The points form a tree. The symbols fu vo fo po bo ke pick a child and ra picks the parent.
z996 has fo: z824, po: z87, bo: z476, ke: z899
z824 has fu: z382, vo: z495, fo: z268, bo: z234, ke: z504
z87 has fu: z526, vo: z944, fo: z687, po: z881, bo: z798
z476 has ke: z905
z899 has fu: z809, ke: z866

Start here and follow the symbols in turn, left to right. Where do you end up?
Answer with the point's row, about right, then its name.
-5	-2	-19	3	-11	5	-18	18	44	-28	-2	-7	29	23	-6	7	38
ra -> 6	8	20	-12	4	30	-7	-17	52	16	43	-6	-9	-12	14	7	0 z996
-9	-7	48	-21	7	-3	-6	-26	-22	43	-11	0	-3	-5	38	13	-22
ra -> -29	16	22	-28	-4	23	-37	15	1	17	-7	-1	27	15	42	-12	-5 z824
-6	-1	-20	13	-16	-2	-23	11	49	-25	3	-9	31	20	-11	8	33
fu -> -15	3	-30	16	-2	-26	4	24	17	-21	-25	10	35	17	-19	-13	20 z809
10	15	-54	19	2	2	17	3	-26	-24	18	-8	-18	5	-31	8	0
ra -> 11	31	-33	2	16	17	18	5	10	-1	32	3	-13	2	-15	-36	-16 z87
18	-28	49	-6	3	-12	-8	-19	13	17	4	-10	-17	-8	26	31	12
ra -> 15	-28	34	-6	-11	4	-10	-30	42	-2	26	-5	-5	-7	24	29	21 z476
-12	-13	50	-29	-5	3	-26	2	-11	22	-6	-8	-3	11	37	13	17
ra -> -30	16	23	-31	-6	24	-26	12	-4	16	-4	-1	26	20	46	-9	-9 z824
5	2	-22	10	15	-4	41	-3	-16	5	7	22	-23	-24	-34	-22	-24
ra -> 11	30	-35	8	17	18	16	6	11	-3	27	6	-10	2	-25	-37	-17 z87
-9	3	-13	12	-17	3	-15	8	47	-27	0	-5	28	18	-9	7	33
ra -> 11	3	22	-14	1	31	-6	-14	45	9	38	-3	-1	-10	17	11	4 z996
19	-30	42	-13	1	-15	-15	-23	16	19	7	-8	-18	-14	26	32	14
ra -> 14	-25	27	-7	-17	6	-8	-23	42	0	21	-2	-9	-5	20	30	19 z476
10	25	-34	15	16	-4	15	8	-40	-4	-25	-3	-28	14	-17	-16	-29
ra -> 7	26	-35	4	18	22	9	9	9	5	26	6	-13	2	-25	-36	-20 z87
11	23	-52	18	2	3	23	8	-22	-18	18	-13	-13	5	-29	3	-8
ra -> 9	31	-36	6	13	27	16	9	11	-3	29	0	-14	4	-26	-35	-20 z87
26	-2	-39	-16	-9	1	33	21	-25	-10	1	5	10	-32	-19	-27	-28
ra -> 12	31	-44	0	18	21	13	11	17	-1	29	2	-11	-1	-25	-37	-18 z87
10	3	20	-13	9	26	-9	-18	45	10	47	1	-2	-17	17	9	3
ke -> -5	-3	-15	16	-15	-6	-20	13	44	-29	-2	-9	27	17	-3	6	40 z899
17	37	-45	2	15	18	15	16	6	-1	29	15	-12	1	-23	-37	-20
ra -> 10	-5	19	-15	7	30	-10	-15	50	4	46	-3	-9	-10	10	9	3 z996
-9	-23	-7	15	-14	2	-10	-1	45	-33	3	-5	25	4	-21	11	44
ra -> 1	2	-15	14	-19	1	-20	15	47	-28	5	-7	25	18	-8	7	38 z899
-16	5	-39	16	-5	-25	6	21	16	-24	-24	9	42	21	-19	-15	17
ra -> -4	-6	-18	12	-12	5	-22	16	47	-32	3	-9	24	16	-5	7	33 z899
-4	25	15	-23	1	2	-1	23	-37	17	-44	2	3	25	25	-7	-20
ra -> -28	18	25	-27	-10	23	-30	8	0	18	-5	1	27	16	45	-6	-1 z824
-38	-2	-1	15	21	-5	10	-30	-18	16	26	27	-7	-13	-13	-21	-25
ra -> -25	23	25	-24	-4	24	-26	9	-1	20	-7	-2	27	21	46	-11	-8 z824
14	-5	-23	8	18	-2	40	1	-19	1	8	27	-22	-21	-33	-21	-26
ra -> 10	30	-39	1	21	16	15	12	10	3	26	9	-8	-5	-21	-34	-20 z87
24	2	-35	-16	-7	-2	35	18	-25	-6	6	10	9	-27	-22	-33	-19
ra -> 8	33	-40	8	15	25	16	7	11	-5	32	8	-27	-1	-18	-38	-22 z87
-26	23	15	-27	-4	23	-28	12	5	15	0	-6	24	16	40	-13	-4
bo -> 0	2	4	-15	2	1	29	19	-53	12	-1	6	-16	-33	3	0	-32 z234
15	26	-33	11	14	-12	23	7	-39	-2	-25	-6	-27	15	-16	-10	-31
ra -> 10	30	-39	9	21	23	16	10	10	-6	30	10	-13	2	-28	-33	-25 z87
11	1	24	-8	-2	30	-5	-14	45	11	41	2	-2	-16	10	16	11
fo -> -24	25	17	-21	-5	26	-28	9	-1	16	-6	1	19	18	43	-8	-5 z824
-10	-2	41	-16	1	-3	-1	-22	-24	38	-10	-1	-11	-5	33	8	-26
ra -> -22	18	22	-25	-2	27	-32	7	6	18	-11	2	22	13	44	-12	-3 z824
-9	-16	54	-24	-3	2	-23	-2	-12	20	-3	-15	-3	11	30	17	15
ra -> -24	20	18	-24	-3	31	-19	9	2	17	-3	-1	22	11	45	-11	-2 z824
21	-29	28	-11	-12	12	-9	-23	45	3	16	-13	-9	-6	24	25	21
ke -> 21	-36	42	-4	4	-6	-8	-24	12	19	0	-12	-19	-9	20	36	15 z905
9	19	-49	21	0	0	24	4	-23	-23	17	-12	-16	-2	-27	6	-6
ra -> 12	28	-39	1	16	20	6	4	16	0	29	4	-18	-2	-19	-32	-19 z87
14	21	-31	11	12	-11	20	6	-33	0	-25	-3	-26	14	-19	-13	-29
ra -> 12	31	-33	3	16	18	12	7	11	-7	37	3	-13	-1	-22	-31	-18 z87
13	26	-31	13	17	-5	24	13	-38	1	-33	-6	-25	13	-21	-10	-25
ra -> 12	26	-39	6	12	19	8	13	11	-1	29	7	-15	1	-21	-33	-16 z87
13	35	-38	6	17	19	13	11	11	-5	33	6	-7	-2	-18	-37	-18
fu -> 11	-2	-22	7	11	-6	44	-3	-20	-1	10	27	-21	-20	-37	-25	-31 z526
-1	-24	-9	15	-12	1	-12	6	37	-29	4	-2	11	3	-26	15	42
ra -> -4	0	-13	13	-15	3	-19	11	43	-23	3	-8	27	15	-9	3	39 z899
8	13	-46	18	3	4	29	5	-23	-21	19	-12	-13	5	-26	6	-2
ra -> 12	37	-34	6	15	21	23	9	7	-1	35	7	-12	-3	-18	-30	-17 z87
-5	-25	-5	18	-11	3	-12	2	43	-33	7	-2	18	6	-21	11	41
ra -> -1	-6	-23	15	-15	3	-25	14	43	-28	-3	-9	27	10	-4	6	33 z899
8	-3	-22	9	15	-3	43	-7	-18	-4	7	23	-17	-23	-41	-22	-28
ra -> 8	28	-37	8	14	16	10	2	10	-3	26	7	-11	0	-24	-37	-24 z87
-37	5	-1	22	26	-15	9	-26	-23	13	32	22	-8	-16	-14	-19	-24
ra -> -27	17	22	-29	-3	26	-28	9	1	14	-11	-1	28	23	40	-8	0 z824
-4	19	23	-26	-1	5	-9	15	-39	12	-47	-1	6	22	27	-4	-13
ra -> -25	22	18	-22	-4	24	-29	4	-2	11	-9	1	25	23	41	-11	-5 z824
-31	22	21	-25	-2	22	-28	7	6	15	-8	4	26	19	42	-10	2
bo -> -3	-4	13	-7	0	3	26	10	-58	13	-1	10	-14	-37	3	-4	-37 z234
-40	5	-7	17	19	-11	12	-29	-23	18	27	19	-6	-21	-13	-20	-23
ra -> -33	17	22	-22	2	26	-27	13	-4	19	-1	-2	21	13	47	-10	-5 z824
-11	-11	50	-27	-4	4	-27	1	-10	25	-8	-15	2	13	37	24	9
ra -> -26	20	23	-28	-3	26	-28	2	-3	17	-11	1	29	16	36	-10	-4 z824
-26	20	20	-27	-2	26	-30	9	-1	14	-10	5	27	19	44	-6	-5
vo -> -38	10	-2	24	22	-14	7	-26	-14	10	31	20	-10	-16	-19	-21	-19 z495
-11	18	17	-24	2	2	-6	23	-34	18	-49	6	15	13	28	-9	-19
ra vo ra -> -33	22	20	-24	0	27	-28	3	-1	10	-7	7	26	20	39	-11	-3 z824
-5	-2	42	-21	7	-3	1	-21	-24	41	-11	-3	-10	-3	36	12	-24
ra bo -> -2	-7	5	-8	11	4	33	17	-51	17	0	10	-8	-34	3	0	-33 z234
-3	2	-23	14	-18	1	-20	11	47	-27	-3	-10	27	16	-8	8	36
fu -> -9	8	-33	20	0	-24	0	22	17	-21	-25	9	42	19	-23	-10	19 z809
20	-32	49	-8	-3	-13	-11	-13	14	20	0	-8	-18	-7	26	31	10
ra ke -> 16	-30	45	-5	5	-16	-5	-21	15	18	2	-13	-19	-8	14	33	13 z905
-13	-13	46	-27	-7	0	-25	-2	-13	21	-3	-13	1	7	39	19	11
ra bo ra ra -> 13	3	24	-14	4	28	-9	-12	52	13	46	-3	-9	-10	14	5	4 z996
-14	-13	49	-21	-7	9	-28	-9	-10	22	-9	-14	5	11	39	23	10
ra ra po po -> 15	15	-51	20	4	1	26	5	-21	-21	18	-12	-13	5	-29	7	-4 z881
0	-10	50	-20	4	1	-29	2	-14	23	-13	-10	6	12	42	17	13
ra ke ra fu -> -2	20	15	-27	5	1	-2	20	-39	15	-47	2	14	18	22	-2	-17 z382
0	31	-40	16	9	-2	-2	31	-34	-11	-23	0	-5	8	-28	-26	-12
ra fu ra -> 6	32	-41	5	12	22	12	14	14	2	34	13	-15	-2	-15	-35	-18 z87
-13	-9	49	-29	-13	1	-31	-2	-10	18	-8	-16	2	15	39	14	13
ra -> -29	22	20	-21	-4	26	-28	11	2	12	-3	-2	24	22	43	-9	-3 z824
-4	-25	-7	10	-18	5	-21	-3	38	-32	8	-1	20	0	-26	14	43
ra ra bo -> 21	-21	26	-5	-14	13	-9	-33	39	1	20	-2	-6	-8	17	29	26 z476
23	2	-33	-12	-14	3	31	22	-24	-6	3	1	7	-26	-13	-29	-23
ra -> 7	28	-41	4	19	21	13	6	10	-5	32	1	-12	-2	-19	-43	-23 z87
-16	7	-35	27	-2	-23	1	20	17	-19	-24	9	36	21	-24	-11	17
ra fu ra -> -7	5	-23	15	-13	5	-16	8	47	-25	-1	-7	31	18	-8	2	36 z899
-9	1	41	-15	8	-4	-3	-23	-19	38	-15	-2	-10	-4	34	13	-20
ra ra -> 9	-6	25	-6	-2	26	-13	-9	52	7	46	1	-6	-13	18	8	0 z996
-7	-12	54	-26	-4	4	-25	-2	-9	24	-7	-12	8	11	39	21	15
ra vo ra -> -25	21	27	-30	-8	18	-30	3	2	15	-9	0	22	18	40	-7	0 z824
-14	-11	52	-23	-2	-1	-19	-1	-12	19	-11	-16	4	12	39	16	16
ra fo ra -> -27	20	18	-26	-6	25	-32	7	4	19	-6	-8	21	24	40	-12	-3 z824
17	-27	24	-7	-11	3	-8	-20	46	-3	22	-5	-10	-9	15	28	18
ke ra ke -> 18	-32	44	-9	-3	-10	-9	-18	12	14	4	-9	-14	-4	24	31	16 z905
10	20	-54	17	1	1	21	7	-30	-28	18	-14	-13	6	-34	4	-2
ra bo ra bo -> 28	-2	-39	-13	-8	-4	29	21	-25	-8	1	-2	5	-30	-10	-33	-22 z798
18	-22	29	-5	-11	12	-6	-20	47	5	19	-7	-6	-3	19	30	19
ke -> 21	-33	43	-11	2	-8	-11	-22	16	20	3	-6	-22	-7	26	32	9 z905
-8	1	37	-11	4	-5	-10	-28	-24	39	-12	0	-8	-2	37	11	-26
ra -> -22	22	17	-23	-3	24	-31	3	0	14	-11	-6	25	18	45	-16	2 z824
8	0	19	-14	4	31	-6	-17	50	10	39	1	-7	-18	12	11	3
ke ra fo bo -> 1	-7	4	-6	1	0	28	14	-60	14	6	5	-13	-30	6	-4	-29 z234
-37	1	-7	18	24	-8	16	-30	-23	11	26	20	-9	-21	-19	-23	-23
ra fo ra -> -29	28	20	-20	-4	24	-24	12	4	14	-6	-3	23	18	41	-9	-2 z824
-35	1	-8	21	21	-12	11	-25	-18	12	29	20	-8	-16	-14	-19	-23
ra -> -32	21	21	-29	-4	28	-26	11	-2	20	-9	-4	22	21	45	-10	-3 z824
-6	-7	51	-20	-3	-2	-26	1	-12	19	-4	-9	2	8	39	18	11
ra vo ra bo -> -7	-7	2	-12	3	5	26	17	-61	17	5	4	-13	-28	0	-7	-34 z234
15	19	-49	13	2	-5	14	10	-27	-21	22	-9	-18	8	-30	5	-1
ra -> 12	32	-36	4	19	15	13	11	10	2	28	13	-13	-2	-22	-35	-18 z87
27	-24	29	-4	-14	10	-7	-21	45	-2	21	-4	-4	-5	18	28	17
ra -> 7	-1	25	-14	3	28	-11	-15	44	11	41	2	-6	-6	13	10	2 z996
-23	17	19	-28	-6	23	-29	5	3	17	-6	2	24	21	45	-5	-2
fo ra ra ke -> -3	2	-20	11	-20	1	-20	11	44	-31	5	-8	23	15	0	6	32 z899
9	36	-39	5	21	18	12	8	15	3	30	8	-17	-1	-28	-42	-17
vo ra po ra -> 11	29	-35	8	17	19	12	10	14	-5	32	10	-11	3	-19	-34	-16 z87
-38	7	-3	22	19	-11	17	-27	-20	17	31	17	-13	-21	-18	-21	-21
ra -> -26	21	20	-23	-6	22	-28	8	0	14	-2	-2	23	20	44	-10	-5 z824
16	21	-51	16	5	-1	19	7	-29	-26	14	-7	-14	8	-34	-1	-3
ra fo ra -> 8	32	-37	4	19	18	16	11	12	-1	28	12	-15	2	-22	-35	-17 z87
-14	6	-33	20	3	-28	-2	27	13	-19	-25	10	38	19	-26	-13	22
ra ke ra -> 0	-1	-18	14	-16	3	-24	10	41	-28	4	-5	25	18	-7	8	32 z899
11	-6	-29	14	13	-2	37	-4	-17	-1	7	16	-22	-21	-36	-19	-21
ra fo ra vo -> 4	35	-40	10	13	0	3	23	-29	-16	-19	-2	-9	17	-30	-31	-13 z944
-10	7	38	-19	4	-5	0	-28	-18	40	-10	0	-7	-4	34	11	-20
ra fo ra -> -22	20	20	-23	-5	26	-28	10	4	12	-8	2	23	13	42	-13	-3 z824
-5	15	15	-27	-6	1	-6	24	-37	13	-47	3	10	18	29	-4	-22
ra -> -30	24	21	-33	-2	25	-29	13	3	12	-10	2	25	16	49	-2	-6 z824
13	4	28	-16	5	25	-9	-16	49	12	48	0	-8	-12	13	11	6
fo ke ra -> -31	21	19	-23	-3	20	-21	11	2	11	3	-2	22	21	40	-11	-4 z824
-6	1	46	-23	0	1	-5	-25	-22	36	-12	0	-13	-5	33	9	-21
ra fu -> -5	20	18	-25	2	2	-11	26	-35	24	-41	6	8	17	28	-10	-14 z382
1	26	-34	10	11	-4	9	27	-27	-17	-23	-1	-9	16	-28	-30	-17
ra fu ra fu -> 3	-4	-25	14	11	-4	45	-9	-21	-1	6	15	-19	-22	-39	-21	-25 z526
-36	0	-6	21	23	-8	9	-27	-18	19	35	19	-6	-16	-15	-19	-23
ra -> -27	24	18	-31	-8	26	-24	11	0	12	-2	0	23	18	39	-5	1 z824
2	-3	6	-10	1	6	28	11	-54	14	2	7	-14	-37	-2	-3	-29
ra -> -23	23	18	-30	-3	20	-27	9	3	20	-2	5	21	20	43	-10	-4 z824
20	21	-28	14	16	-3	27	10	-46	2	-27	-8	-20	7	-16	-14	-28
ra -> 7	27	-38	4	17	16	16	7	18	-5	35	13	-11	-1	-20	-31	-24 z87
11	-3	-28	9	13	-5	36	-4	-14	0	12	23	-22	-26	-35	-22	-31
ra vo ra -> 10	25	-28	4	15	17	12	10	10	0	35	4	-13	-2	-20	-32	-24 z87
0	36	-28	11	13	-2	5	26	-26	-12	-18	-3	-9	14	-28	-26	-19
ra po ra -> 10	27	-38	4	9	19	14	7	9	-6	35	4	-17	-1	-19	-39	-22 z87
18	-3	-38	-10	-9	5	32	20	-26	-6	-1	5	1	-29	-22	-25	-24
ra po ra -> 12	28	-40	4	18	19	15	11	8	4	39	2	-19	-6	-23	-38	-22 z87
-4	-2	11	-15	-5	3	32	17	-57	14	0	6	-11	-37	3	-11	-31
ra -> -27	19	18	-25	1	24	-28	9	7	19	-5	-5	17	21	39	-11	-3 z824
-33	24	24	-23	1	25	-31	12	1	15	-3	3	19	18	41	-3	-2
ra fo vo -> -40	0	-5	16	20	-11	15	-24	-20	18	33	19	-8	-24	-12	-21	-26 z495
7	29	-40	3	16	14	12	12	6	3	32	5	-13	-10	-23	-36	-25
po ra ra -> 9	1	25	-9	8	33	-6	-16	50	9	42	1	-3	-17	12	5	2 z996
11	25	-31	13	16	-6	25	15	-42	-5	-31	-3	-24	8	-15	-11	-29
ra fo ra -> 10	33	-33	4	14	23	13	11	11	-4	34	11	-18	2	-17	-39	-24 z87
19	-30	41	-11	3	-14	-8	-23	16	17	8	-15	-16	-10	22	35	9
ra ra -> 9	-4	26	-14	10	31	-8	-11	52	7	37	1	-5	-14	8	14	1 z996
13	19	-46	23	5	3	21	5	-24	-28	14	-13	-14	7	-27	4	-3
ra bo -> 20	3	-34	-6	-14	-3	36	21	-26	-6	1	0	5	-28	-10	-30	-29 z798
-13	8	-33	23	1	-18	2	26	13	-22	-25	10	36	26	-20	-9	22
ra ke ra -> -10	1	-20	14	-10	5	-22	6	43	-32	2	-10	26	15	-10	1	33 z899
16	14	-56	23	6	0	19	10	-27	-27	19	-11	-11	3	-25	6	1
ra fu -> 12	2	-21	12	16	-3	41	-12	-20	-1	9	21	-18	-26	-39	-18	-31 z526
11	34	-39	7	10	20	13	11	8	-5	34	0	-14	-1	-17	-37	-19
fu ra fu ra -> 15	31	-34	3	17	21	13	10	8	-9	37	6	-10	1	-23	-36	-21 z87
9	16	-54	24	6	-1	26	0	-26	-28	13	-14	-16	1	-25	8	-8
ra vo ra -> 14	31	-35	-2	13	16	16	7	10	1	32	9	-13	-1	-20	-39	-12 z87
21	-27	41	-5	-3	-16	-13	-19	14	17	12	-11	-19	-4	22	27	14
ra -> 19	-26	30	-10	-16	7	-7	-27	40	6	19	-10	-10	-3	21	31	14 z476
14	14	-55	21	0	-5	24	5	-30	-26	17	-10	-18	5	-28	4	-1
ra po -> 14	17	-56	23	-1	1	30	12	-27	-26	16	-12	-13	4	-24	7	-3 z881
10	32	-44	9	18	21	16	8	15	-8	31	8	-13	-3	-18	-38	-22
ra bo ke ra -> 15	-32	24	-9	-11	11	-10	-17	41	0	25	-6	-7	-6	18	31	14 z476
2	-5	7	-16	-2	-2	28	13	-53	20	1	10	-11	-34	4	-1	-33
ra bo ra fo -> -6	-2	45	-15	-1	-5	-2	-31	-21	42	-9	-8	-8	-5	34	10	-21 z268
12	24	-23	11	11	-8	26	12	-38	-2	-30	-5	-22	13	-18	-12	-23
ra po -> 11	15	-53	20	8	1	26	5	-29	-25	19	-10	-15	-2	-28	6	0 z881
1	-23	-11	20	-21	-5	-17	-1	39	-30	11	-8	17	-2	-19	13	43
ra ke ra -> -4	0	-20	13	-10	-1	-20	17	46	-36	8	-9	29	23	-8	11	32 z899
14	20	-45	24	6	0	23	6	-26	-26	10	-11	-14	5	-29	7	1
ra vo ra -> 12	32	-40	5	15	17	10	14	9	-3	29	6	-20	1	-26	-36	-18 z87
-9	2	6	-11	-3	1	32	13	-56	13	2	12	-8	-35	3	-7	-27
ra vo -> -31	4	-5	19	21	-13	14	-26	-23	20	32	28	-16	-14	-15	-18	-22 z495
-37	2	-3	18	15	-18	15	-30	-18	24	27	18	-12	-12	-10	-15	-27
ra ke -> -7	-13	52	-20	-5	3	-27	-5	-12	23	-12	-15	3	7	35	18	10 z504
4	32	-32	16	16	-1	3	19	-21	-16	-21	0	-9	15	-27	-24	-12
ra bo ra ra -> 7	1	31	-8	1	33	-10	-11	53	11	41	-4	-3	-18	9	6	4 z996
23	-4	-34	-8	-12	5	25	19	-28	-11	1	1	8	-34	-19	-32	-26
ra -> 11	28	-37	1	14	21	10	9	6	-6	27	10	-13	-7	-19	-34	-17 z87
-2	33	-35	13	16	-1	1	28	-38	-14	-19	1	-11	15	-28	-27	-12
ra -> 15	31	-39	5	16	19	17	10	11	0	28	9	-14	-5	-15	-36	-23 z87
19	-26	27	-6	-11	8	-5	-25	41	-1	22	-10	-5	-10	15	24	17
ke ra ke ra -> 19	-23	24	-8	-15	9	-6	-28	42	3	17	-7	-8	-5	23	32	15 z476
-1	24	14	-19	-2	3	-7	17	-36	12	-52	7	7	22	31	-4	-23
ra ra bo ke -> 13	-31	42	-12	1	-13	-12	-20	18	14	2	-10	-20	1	22	36	15 z905
-6	-2	10	-6	-4	5	32	16	-58	12	-3	8	-14	-39	-2	-8	-39
ra vo ra -> -30	20	21	-28	-10	28	-24	9	-1	24	-7	4	17	20	40	-11	-1 z824
-1	31	-38	16	12	-5	5	29	-26	-14	-20	3	-5	14	-27	-24	-17
ra -> 1	27	-42	-3	14	21	15	11	8	-6	32	6	-9	-2	-26	-27	-18 z87
18	23	-31	12	16	1	21	13	-37	-3	-23	-4	-28	11	-20	-15	-28
ra vo ra -> 8	31	-44	6	18	21	12	3	7	-6	30	14	-12	1	-20	-35	-15 z87
8	-7	-30	5	15	-4	39	-6	-21	-2	6	29	-17	-23	-36	-21	-28
ra bo -> 28	0	-36	-12	-13	2	28	15	-25	-8	2	4	6	-33	-17	-37	-23 z798
-6	-4	10	-7	3	6	30	10	-55	13	5	4	-12	-38	4	-6	-31
ra vo ra ke -> -7	-11	49	-20	-13	-1	-23	2	-10	20	-7	-19	3	11	39	13	18 z504
-4	-5	51	-18	-2	0	-30	-1	-14	21	-6	-11	4	8	39	20	14
ra ra -> 14	5	17	-12	4	28	-6	-18	47	14	43	-6	-3	-9	14	6	6 z996
-29	19	20	-24	1	28	-26	12	0	18	-7	-8	22	19	47	-11	-6
fo ra -> -25	17	15	-30	-5	30	-31	8	-6	13	-10	-2	27	21	46	-13	-7 z824
22	-33	45	-10	0	-16	-5	-17	15	19	5	-9	-19	-12	23	24	15
ra -> 20	-21	26	-9	-14	7	-13	-26	39	6	19	-7	-8	-3	25	30	20 z476
